Below are the code and all the weights of a small trained network. Each question names an input and a class and asks about switching units off, where a switched-off unit gives its printed mean instead of its output.

import numpy as np


def w(rows, s, z=0):
    codes = np.array(rows[::2]) - 128.0
    scale = np.full(codes.shape[1], s)
    scale[-1] = z or s
    return codes * scale


def f(y):
    return np.maximum(y, 0)


def log_softmax(a):
    a = a - a.max(-1, keepdims=True)
    return a - np.log(np.exp(a).sum(-1, keepdims=True))


def net(x, mask):
    res = np.array(x, float).reshape(1, 7) / 4 @ E
    y = f(res @ A[0][:, :-1].T + A[0][:, -1])
    res = res + np.where(mask, y, B[0][:, -1]) @ B[0][:, :-1]
    return log_softmax(res[-1] @ U[:, :-1].T + U[:, -1])


A, B = {}, {}
E = w([
[66,142,78,130,160],'x0',
[120,222,171,144,73],'x1',
[208,96,193,135,124],'x2',
[204,98,31,168,176],'x3',
[219,150,103,69,56],'x4',
[43,136,166,38,177],'x5',
[198,159,168,151,253],'x6',
],0.0081)
A[0] = w([
[88,124,112,135,154,149],'n0',
[178,78,132,77,163,171],'n1',
[134,142,122,118,203,123],'n2',
[127,220,109,117,122,190],'n3',
[57,92,143,76,154,128],'n4',
[139,107,4,142,114,154],'n5',
[191,133,90,100,123,176],'n6',
[75,87,88,104,125,99],'n7',
[155,43,144,92,85,177],'n8',
[155,165,123,99,116,121],'n9',
[133,129,142,114,66,175],'n10',
[124,182,182,159,136,253],'n11',
[173,101,100,175,99,105],'n12',
],0.014,0.005)
B[0] = w([
[126,124,109,116,117,191],'n0',
[92,137,106,73,109,213],'n1',
[118,134,132,86,92,201],'n2',
[93,133,153,109,93,209],'n3',
[161,121,106,92,119,241],'n4',
[254,102,91,125,175,255],'n5',
[149,136,118,100,135,214],'n6',
[153,118,112,87,124,208],'n7',
[97,178,120,72,110,214],'n8',
[112,127,132,105,100,170],'n9',
[97,156,152,72,113,210],'n10',
[121,94,116,98,122,235],'n11',
[162,129,116,142,152,211],'n12',
],0.017,0.0093)
U = w([
[150,43,190,175,148,87],'0',
[172,98,87,111,154,200],'1',
[188,148,111,247,211,1],'2',
[43,197,135,124,116,166],'3',
],0.012,0.0036)

Each question gives the input, the list of numbers given to net, and the class t.
The units are the neurons (one row each of A and B). Each row of codes is followed by its name. A weight is (code - 128) times the scale printed after its matrix; where a second scale follows, it is the last column's (A, B and U).
mask holds one flag per neuron, in row order. A switched-off neuron (its flag False) gives its mean, the last column of its row in B, instead of its output. The means were averaged over made-up inputs and are rounded, as every weight is.
A unit's drop is (log p(t) with every unit on - log p(t) with that unit switched off) / (log p(t) with every unit on - log p(t) with every unit switched off).
The circuit of an input: a set's keep is (log p(t) with only the set's units on - log p(t) with every unit switched off) / (log p(t) with every unit on - log p(t) with every unit switched off). Starting from the 12 units with the biggest drops (on a tie, the unit counted first), units are removed one at a time, each time the one whose removal leaves the highest keep (on an exact tie, the one counted first), for as long as the keep stays at least 0.8.
units of the circuit, in order: the units of the circuit, biggest drop first
top k neurons: the k neurons with the biggest drops, biggest first
drop of u: that unit's drop, to one decimal
input [5,-5,-4,-6,-6,8,-8], class 1: units of the circuit, in order	[n4]
input [1,3,6,-2,7,-7,-5], class 3: units of the circuit, in order	[n10; n8]
input [-8,2,8,2,8,2,3], class 3: units of the circuit, in order	[n5; n8]
input [-6,6,-8,4,4,3,4], class 3: top 2 neurons	[n5; n3]
input [-4,0,7,-2,-5,8,-8], class 3: top 2 neurons	[n5; n8]
input [5,3,4,-2,-3,1,-4], class 3: top 2 neurons	[n5; n12]
input [3,3,7,-3,-5,-1,-5], class 3: drop of n5	0.9
input [6,6,-8,1,2,2,-8], class 1: drop of n5	1.6
input [-8,6,4,5,8,8,-4], class 3: drop of n12	0.0
input [1,-1,6,3,1,5,0], class 3: drop of n1	0.1
input [0,3,7,-3,-6,-5,-2], class 3: top 2 neurons	[n5; n4]
